Below are the code and all the weights of a small trained network. Each question names an input and a target symbol and asks about switching units off, where a switched-off unit gives its printed mean instead of its output.

import numpy as np


def w(rows, s, z=0):
    codes = np.array(rows[::2]) - 128.0
    scale = np.full(codes.shape[1], s)
    scale[-1] = z or s
    return codes * scale


def norm(h):
    return h / np.sqrt((h * h).mean(-1, keepdims=True) + 1e-5)


def f(y):
    return np.maximum(y, 0)


def softmax(a):
    e = np.exp(a - a.max(-1, keepdims=True))
    return e / e.sum(-1, keepdims=True)


def log_softmax(a):
    a = a - a.max(-1, keepdims=True)
    return a - np.log(np.exp(a).sum(-1, keepdims=True))


def net(x, mask):
    ids = ['ΔΣΩαζηθμξφψ'.index(c) for c in x.split()]
    T = len(ids)
    res = E[ids] + P[:T]
    u = 0
    for l in range(2):
        r = norm(res)
        for j in range(2):
            rows = slice(3 * j, 3 * j + 3)
            q, k, v = (r @ M[l][rows].T for M in (Q, K, V))
            z = softmax(np.where(np.tri(T) > 0, q @ k.T / 3**0.5, -1e9)) @ v
            o = O[l][rows]
            res = res + np.where(mask[u + j], z, o[:, -1]) @ o[:, :-1]
        u += 2
        y = f(norm(res) @ A[l][:, :-1].T + A[l][:, -1])
        res = res + np.where(mask[u : u + 12], y, B[l][:, -1]) @ B[l][:, :-1]
        u += 12
    return log_softmax(norm(res)[-1] @ U[:, :-1].T + U[:, -1])


Q, K, V, O, A, B = {}, {}, {}, {}, {}, {}
E = w([
[153,140,83,103,48,113,135],'Δ',
[69,127,110,128,114,90,50],'Σ',
[178,144,59,231,99,121,108],'Ω',
[169,177,81,248,75,98,130],'α',
[78,64,109,162,102,149,144],'ζ',
[72,106,93,111,66,170,103],'η',
[220,155,141,113,170,77,154],'θ',
[160,111,171,205,153,122,78],'μ',
[155,130,44,122,106,139,52],'ξ',
[110,218,149,176,106,109,154],'φ',
[91,103,142,137,161,192,182],'ψ',
],0.015)
P = w([
[117,122,1,219,148,93,153],'0',
[115,119,33,196,133,104,143],'1',
[110,124,57,163,132,116,142],'2',
[114,112,84,161,118,119,134],'3',
[117,111,111,152,114,121,127],'4',
[127,107,134,141,108,127,124],'5',
[132,118,158,121,105,130,113],'6',
[139,115,179,110,97,132,105],'7',
[145,117,203,104,79,148,89],'8',
],0.009)
Q[0] = w([
[113,159,87,125,74,160,181],'L0H0',
[102,72,151,110,252,179,169],'L0H0',
[171,164,94,81,234,127,199],'L0H0',
[122,106,133,128,94,156,153],'L0H1',
[87,104,135,163,114,173,124],'L0H1',
[138,137,145,183,74,109,97],'L0H1',
],0.032)
K[0] = w([
[71,171,95,126,82,165,151],'L0H0',
[112,93,147,201,215,166,240],'L0H0',
[138,191,67,153,223,65,217],'L0H0',
[129,136,193,122,115,138,169],'L0H1',
[108,133,251,109,137,144,146],'L0H1',
[177,113,172,68,90,130,55],'L0H1',
],0.024)
V[0] = w([
[95,151,63,118,144,211,67],'L0H0',
[22,148,205,130,199,134,67],'L0H0',
[105,121,219,107,4,145,207],'L0H0',
[205,37,140,22,85,171,143],'L0H1',
[146,183,71,116,93,75,221],'L0H1',
[93,94,110,106,35,48,58],'L0H1',
],0.013)
O[0] = w([
[91,157,73,145,87,186,39,255],'L0H0',
[85,139,239,195,81,130,131,34],'L0H0',
[79,175,69,128,70,98,254,106],'L0H0',
[194,71,106,34,195,110,22,18],'L0H1',
[102,145,75,108,144,23,150,122],'L0H1',
[115,58,159,157,56,83,53,213],'L0H1',
],0.0094,0.0065)
A[0] = w([
[90,44,143,124,113,155,146,100],'L0N0',
[250,137,181,91,188,46,169,111],'L0N1',
[136,139,157,96,220,178,126,2],'L0N2',
[232,155,78,100,130,86,143,161],'L0N3',
[42,125,136,67,122,121,101,58],'L0N4',
[238,161,155,210,116,107,132,102],'L0N5',
[74,237,203,111,106,45,89,104],'L0N6',
[95,129,158,111,225,175,141,54],'L0N7',
[197,126,227,116,147,54,162,135],'L0N8',
[186,150,98,181,101,85,102,136],'L0N9',
[58,163,249,102,127,111,87,46],'L0N10',
[70,57,117,88,127,110,135,108],'L0N11',
],0.014,0.0045)
B[0] = w([
[110,77,142,157,125,95,71,198],'L0N0',
[51,254,163,167,83,135,61,187],'L0N1',
[64,41,112,138,157,67,77,173],'L0N2',
[99,169,91,169,176,126,120,228],'L0N3',
[56,93,126,108,139,134,156,157],'L0N4',
[64,136,104,140,189,147,138,203],'L0N5',
[199,161,128,212,111,132,92,173],'L0N6',
[114,62,40,134,182,100,68,196],'L0N7',
[43,162,149,63,146,134,114,167],'L0N8',
[145,159,107,208,141,129,114,255],'L0N9',
[90,71,142,188,195,150,167,183],'L0N10',
[112,62,114,135,139,81,86,186],'L0N11',
],0.019,0.0056)
Q[1] = w([
[95,60,161,199,103,111,94],'L1H0',
[173,110,76,162,158,186,150],'L1H0',
[226,163,137,178,118,95,187],'L1H0',
[110,5,48,78,57,92,162],'L1H1',
[84,15,80,157,11,85,101],'L1H1',
[160,172,169,134,113,24,66],'L1H1',
],0.019)
K[1] = w([
[123,131,191,18,28,143,93],'L1H0',
[132,123,45,112,111,173,115],'L1H0',
[52,118,34,223,90,79,115],'L1H0',
[254,92,27,80,93,99,173],'L1H1',
[218,32,146,15,25,205,158],'L1H1',
[130,140,170,120,36,71,63],'L1H1',
],0.017)
V[1] = w([
[253,110,85,165,178,101,127],'L1H0',
[109,185,148,101,146,91,74],'L1H0',
[77,74,185,133,189,88,161],'L1H0',
[193,124,104,111,73,98,169],'L1H1',
[115,41,129,178,190,169,170],'L1H1',
[14,196,210,53,156,105,52],'L1H1',
],0.018)
O[1] = w([
[65,108,177,98,138,107,142,104],'L1H0',
[131,121,99,91,122,98,140,126],'L1H0',
[154,113,116,172,191,109,160,126],'L1H0',
[148,85,107,176,97,110,126,3],'L1H1',
[176,85,150,74,165,144,163,235],'L1H1',
[70,252,92,141,156,139,143,112],'L1H1',
],0.015,0.012)
A[1] = w([
[78,136,143,114,21,80,199,8],'L1N0',
[147,146,132,178,84,82,227,79],'L1N1',
[81,137,176,80,152,238,227,57],'L1N2',
[238,176,105,134,55,161,143,88],'L1N3',
[124,138,212,181,68,144,162,69],'L1N4',
[180,144,28,50,103,6,143,2],'L1N5',
[50,111,141,47,115,139,156,112],'L1N6',
[193,183,183,164,148,122,102,138],'L1N7',
[123,138,78,140,112,142,60,69],'L1N8',
[153,165,146,58,191,209,223,18],'L1N9',
[183,194,144,105,76,90,63,129],'L1N10',
[84,116,115,64,82,167,82,57],'L1N11',
],0.02,0.004)
B[1] = w([
[120,153,212,101,75,30,135,150],'L1N0',
[70,99,61,43,91,161,161,165],'L1N1',
[181,78,146,28,230,167,176,246],'L1N2',
[179,127,136,157,139,145,248,162],'L1N3',
[212,186,204,175,76,137,124,188],'L1N4',
[255,167,129,121,179,2,144,199],'L1N5',
[88,149,175,178,191,71,141,180],'L1N6',
[72,128,165,78,109,105,82,175],'L1N7',
[181,136,167,74,137,168,139,254],'L1N8',
[73,102,238,25,214,141,122,249],'L1N9',
[158,83,86,153,111,155,210,184],'L1N10',
[119,117,59,63,143,126,41,204],'L1N11',
],0.027,0.0094)
U = w([
[128,132,81,216,212,173,111,3],'Δ',
[133,149,207,192,125,140,56,120],'Σ',
[33,227,92,152,153,131,112,242],'Ω',
[38,102,49,159,112,142,171,228],'α',
[96,2,110,191,106,87,108,108],'ζ',
[149,137,76,65,73,182,32,120],'η',
[200,159,105,133,158,27,120,106],'θ',
[188,132,98,167,123,202,204,136],'μ',
[39,123,157,82,92,24,69,2],'ξ',
[79,124,129,80,29,80,181,216],'φ',
[90,116,209,69,198,151,175,138],'ψ',
],0.0077,0.0022)

Each question gives the input, a string of symbols that net reads in full, and the target symbol t.
The units are the heads (3 rows each of Q, K, V and O) and the neurons (one row each of A and B). Each row of codes is followed by its name. A weight is (code - 128) times the scale printed after its matrix; where a second scale follows, it is the last column's (O, A, B and U).
mask holds one flag per unit, layer by layer, with each layer's heads first. A switched-off unit (its flag False) gives its mean, the last column of its rows in O or B, instead of its output. The means were averaged over made-up inputs and are rounded, as every weight is.
A unit's drop is (log p(t) with every unit on - log p(t) with that unit switched off) / (log p(t) with every unit on - log p(t) with every unit switched off).
The circuit of an input: a set's keep is (log p(t) with only the set's units on - log p(t) with every unit switched off) / (log p(t) with every unit on - log p(t) with every unit switched off). Starting from the 12 units with the biggest drops (on a tie, the unit counted first), units are removed one at a time, each time the one whose removal leaves the highest keep (on an exact tie, the one counted first), for as long as the keep stays at least 0.8.
circuit, biggest first: the units of the circuit, biggest drop first
top k neurons: the k neurons with the biggest drops, biggest first
top k neurons in layer l: the k neurons of layer l with the biggest drops, biggest first
heads that matter: for each layer, one digit per head in row order, 1 if its drop is at least 0.15 and else 0, layers parted by /
input Σ ζ ζ Ω, target Σ: circuit, biggest first	(L0H0, L0H1, L1N2)
input ζ Σ ζ φ, target Σ: circuit, biggest first	(L0H0, L0H1, L1N4)
input Δ ζ ξ, target η: heads that matter	10 / 00
input ψ Σ θ μ ζ, target μ: top 2 neurons in layer 0	(L0N5, L0N10)
input Σ ξ Σ η Ω, target μ: heads that matter	10 / 00
input Σ ψ μ θ Σ η η φ ζ, target φ: heads that matter	00 / 00
input ψ ζ ψ ζ α, target α: top 3 neurons	(L0N7, L0N9, L1N1)
input Σ Σ ζ, target ζ: top neuron	(L0N1)
input η η ψ ζ ζ α Ω η Δ, target θ: circuit, biggest first	(L1N5, L0H0)
input ψ Ω α Ω, target Δ: heads that matter	11 / 01
input ζ Δ Δ, target θ: heads that matter	00 / 00
input Ω Ω Δ Δ ζ ζ α, target θ: heads that matter	00 / 00
input ζ θ η, target θ: top 2 neurons	(L1N5, L0N1)
input θ η η, target θ: top 2 neurons in layer 0	(L0N1, L0N8)
input Δ ζ μ η, target μ: heads that matter	01 / 10
input ζ η φ α Ω, target μ: heads that matter	00 / 00
input φ η η, target φ: heads that matter	01 / 00
input μ ζ μ α θ ζ ζ φ, target Ω: heads that matter	10 / 01
input ψ η ψ, target η: top neuron in layer 1	(L1N9)
input ξ α ζ θ ζ, target θ: top neuron in layer 0	(L0N11)
input α θ ψ ζ α ζ η θ α, target Ω: heads that matter	01 / 01
input θ ξ α ζ Δ ξ φ, target η: heads that matter	11 / 00
input α ψ ζ ζ Σ ζ ζ ζ, target ζ: top 2 neurons	(L1N9, L1N2)
input Σ ξ μ ψ Ω θ α, target Ω: heads that matter	00 / 01
input ζ ζ ζ φ ζ, target φ: top 2 neurons in layer 1	(L1N1, L1N0)
